Below is a small trained network, with its code and all its weights. Each question gives an input and a target symbol and asks what happens when units are switched off, that is, made to give their printed mean instead of their output.

import numpy as np


def w(rows, s, z=0):
    codes = np.array(rows[::2]) - 128.0
    scale = np.full(codes.shape[1], s)
    scale[-1] = z or s
    return codes * scale


def norm(h):
    return h / np.sqrt((h * h).mean(-1, keepdims=True) + 1e-5)


def f(y):
    return y / 2 * (1 + np.tanh(0.7978845608 * (y + 0.044715 * y**3)))


def softmax(a):
    e = np.exp(a - a.max(-1, keepdims=True))
    return e / e.sum(-1, keepdims=True)


def log_softmax(a):
    a = a - a.max(-1, keepdims=True)
    return a - np.log(np.exp(a).sum(-1, keepdims=True))


def net(x, mask):
    ids = ['ΓΔΛΞΠΨαβεζθσ'.index(c) for c in x.split()]
    T = len(ids)
    res = E[ids] + P[:T]
    u = 0
    for l in range(3):
        q, k, v = (norm(res) @ M[l].T for M in (Q, K, V))
        z = softmax(np.where(np.tri(T) > 0, q @ k.T / 2**0.5, -1e9)) @ v
        res = res + np.where(mask[u], z, O[l][:, -1]) @ O[l][:, :-1]
        u += 1
        y = f(norm(res) @ A[l][:, :-1].T + A[l][:, -1])
        res = res + np.where(mask[u : u + 4], y, B[l][:, -1]) @ B[l][:, :-1]
        u += 4
    return log_softmax(norm(res)[-1] @ U[:, :-1].T + U[:, -1])


Q, K, V, O, A, B = {}, {}, {}, {}, {}, {}
E = w([
[69,145,167,107,189,18,193],'Γ',
[112,158,143,244,131,117,244],'Δ',
[156,116,156,182,209,74,91],'Λ',
[199,80,148,165,172,37,32],'Ξ',
[59,20,162,63,90,82,146],'Π',
[117,24,43,180,65,106,229],'Ψ',
[132,122,99,91,233,168,174],'α',
[110,62,156,90,190,63,137],'β',
[95,100,74,99,138,92,182],'ε',
[88,142,221,153,101,111,161],'ζ',
[184,110,164,154,140,150,158],'θ',
[91,22,255,64,200,153,109],'σ',
],0.006)
P = w([
[123,124,84,116,93,132,80],'0',
[36,131,140,107,168,37,152],'1',
[89,103,179,146,162,95,148],'2',
[133,91,175,190,190,108,145],'3',
[149,77,183,219,190,109,152],'4',
[162,78,172,237,200,136,152],'5',
[172,57,178,254,199,161,147],'6',
],0.0067)
Q[0] = w([
[92,53,106,167,214,66,200],'L0H1',
[168,252,50,17,1,231,42],'L0H1',
],0.027)
K[0] = w([
[173,189,58,105,79,192,7],'L0H1',
[186,3,214,183,215,32,231],'L0H1',
],0.022)
V[0] = w([
[28,158,190,123,98,21,115],'L0H1',
[97,137,63,93,247,49,172],'L0H1',
],0.014)
O[0] = w([
[171,94,134,93,107,2,190,142],'L0H1',
[63,46,155,173,52,95,84,254],'L0H1',
],0.008,0.0032)
A[0] = w([
[132,85,126,134,210,132,187,235],'L0N1',
[180,107,62,93,72,199,119,19],'L0N2',
[144,210,12,110,36,143,158,24],'L0N3',
[29,220,174,153,164,195,53,8],'L0N4',
],0.011,0.0013)
B[0] = w([
[67,77,241,105,118,148,151,254],'L0N1',
[148,247,153,74,101,13,44,125],'L0N2',
[4,170,205,131,200,170,163,131],'L0N3',
[18,66,255,11,173,118,175,188],'L0N4',
],0.0068,0.0062)
Q[1] = w([
[162,105,141,105,196,88,19],'L1H1',
[204,204,65,159,86,39,2],'L1H1',
],0.016)
K[1] = w([
[103,91,158,191,195,139,215],'L1H1',
[138,47,153,107,169,37,251],'L1H1',
],0.019)
V[1] = w([
[145,113,30,57,35,135,138],'L1H1',
[4,248,65,141,96,42,120],'L1H1',
],0.013)
O[1] = w([
[85,205,123,117,100,159,135,2],'L1H1',
[103,137,140,147,154,162,246,136],'L1H1',
],0.011,0.0052)
A[1] = w([
[222,82,195,127,161,124,140,253],'L1N1',
[100,61,90,148,81,140,130,88],'L1N2',
[126,137,148,103,47,119,155,114],'L1N3',
[115,246,57,140,141,102,69,77],'L1N4',
],0.014,0.0028)
B[1] = w([
[75,132,45,201,142,64,139,246],'L1N1',
[135,195,152,127,169,113,131,182],'L1N2',
[127,76,96,96,147,126,89,148],'L1N3',
[149,97,249,64,126,158,145,137],'L1N4',
],0.012)
Q[2] = w([
[183,80,141,170,161,156,194],'L2H1',
[251,159,50,31,160,210,104],'L2H1',
],0.018)
K[2] = w([
[96,124,118,197,125,50,183],'L2H1',
[61,6,145,168,214,39,170],'L2H1',
],0.018)
V[2] = w([
[95,211,139,218,143,60,109],'L2H1',
[7,156,21,122,66,117,135],'L2H1',
],0.016)
O[2] = w([
[69,213,161,156,104,71,97,231],'L2H1',
[56,150,6,101,150,125,106,2],'L2H1',
],0.011,0.01)
A[2] = w([
[103,152,27,150,155,40,87,252],'L2N1',
[162,202,227,101,50,118,172,220],'L2N2',
[214,105,114,125,163,188,145,164],'L2N3',
[152,133,175,163,252,59,78,184],'L2N4',
],0.015,0.0027)
B[2] = w([
[161,104,197,76,60,254,158,247],'L2N1',
[107,37,226,23,144,123,175,200],'L2N2',
[112,215,127,186,81,195,189,183],'L2N3',
[134,182,86,158,24,227,127,253],'L2N4',
],0.0093,0.014)
U = w([
[113,69,101,98,92,2,127,69],'Γ',
[117,112,102,234,92,153,166,161],'Δ',
[100,228,201,156,119,39,70,75],'Λ',
[252,62,202,149,158,109,142,89],'Ξ',
[170,60,40,67,149,145,138,66],'Π',
[95,129,123,130,254,67,197,94],'Ψ',
[77,58,142,149,194,130,25,48],'α',
[72,116,179,67,81,199,176,253],'β',
[77,168,44,81,155,128,83,101],'ε',
[214,220,74,79,106,83,200,61],'ζ',
[174,220,125,128,211,214,102,73],'θ',
[185,114,85,200,73,152,42,131],'σ',
],0.0088,0.0055)

Each question gives the input, a string of symbols that net reads in full, and the target symbol t.
The units are the heads (2 rows each of Q, K, V and O) and the neurons (one row each of A and B). Each row of codes is followed by its name. A weight is (code - 128) times the scale printed after its matrix; where a second scale follows, it is the last column's (O, A, B and U).
mask holds one flag per unit, layer by layer, with each layer's heads first. A switched-off unit (its flag False) gives its mean, the last column of its rows in O or B, instead of its output. The means were averaged over made-up inputs and are rounded, as every weight is.
A unit's drop is (log p(t) with every unit on - log p(t) with that unit switched off) / (log p(t) with every unit on - log p(t) with every unit switched off).
most important unit: the unit with the biggest drop
k most important neurons: the k neurons with the biggest drops, biggest first
top k neurons in layer l: the k neurons of layer l with the biggest drops, biggest first
drop of u: that unit's drop, to one decimal
input Ξ Ξ ε Δ α, target Ξ: 3 most important neurons : (L1N4, L0N1, L2N1)
input Ξ ζ Δ ε, target Ξ: most important unit : L1H1
input Δ Ξ Δ ε Ξ Π Δ, target Δ: top 2 neurons in layer 0 : (L0N3, L0N4)
input Ξ Δ α Ξ Γ Λ Ξ, target σ: 2 most important neurons : (L2N2, L2N4)
input ζ Λ Ξ σ β, target ζ: 2 most important neurons : (L1N1, L2N2)
input α Ξ Γ Ψ ζ, target α: 2 most important neurons : (L2N1, L0N4)
input Λ Ξ Δ Λ Ξ Ξ Ψ, target Λ: top 2 neurons in layer 0 : (L0N1, L0N4)
input Ξ θ Λ, target Ξ: 3 most important neurons : (L1N4, L0N1, L2N1)
input Ψ Ξ Δ σ Ξ σ, target Ψ: top 2 neurons in layer 2 : (L2N1, L2N4)
input α Δ Δ Ξ, target α: 3 most important neurons : (L0N4, L2N1, L1N1)
input Δ Ξ Ξ θ Ξ Ξ α, target Δ: 2 most important neurons : (L0N3, L2N2)
input Δ Λ Λ ζ, target Δ: 2 most important neurons : (L0N3, L2N2)
input Ξ Ξ σ Γ θ Γ, target Ξ: 3 most important neurons : (L1N4, L0N1, L2N1)
input Ξ Π Ξ α, target Ξ: most important neuron : (L1N4)
input Λ Δ β Λ Λ, target Λ: 2 most important neurons : (L1N2, L0N1)
input ζ Γ Λ Λ θ Ξ ζ, target ζ: 2 most important neurons : (L1N1, L2N2)
input α Π Λ, target α: 3 most important neurons : (L0N4, L2N1, L1N1)
input Ξ Γ θ, target Ξ: top 2 neurons in layer 2 : (L2N1, L2N4)
input Π Λ ε ε, target Π: top 3 neurons in layer 1 : (L1N3, L1N1, L1N2)
input Ξ Λ Ψ Π α Λ, target Ξ: top 2 neurons in layer 1 : (L1N4, L1N1)
input Ξ Π Γ ε Ξ Π, target Ξ: top neuron in layer 0 : (L0N1)
input θ Ξ Ξ θ Λ, target θ: top 2 neurons in layer 2 : (L2N1, L2N2)
input Ψ Ψ β β, target Ψ: top 2 neurons in layer 2 : (L2N1, L2N4)
input θ Ξ Γ Ξ Ψ Λ θ, target θ: drop of L1N1 : 0.0
input α Λ ζ Ψ, target α: drop of L2N3 : 0.1
input Π ζ Ξ Ξ Ξ β ε, target Π: drop of L0H1 : 0.4
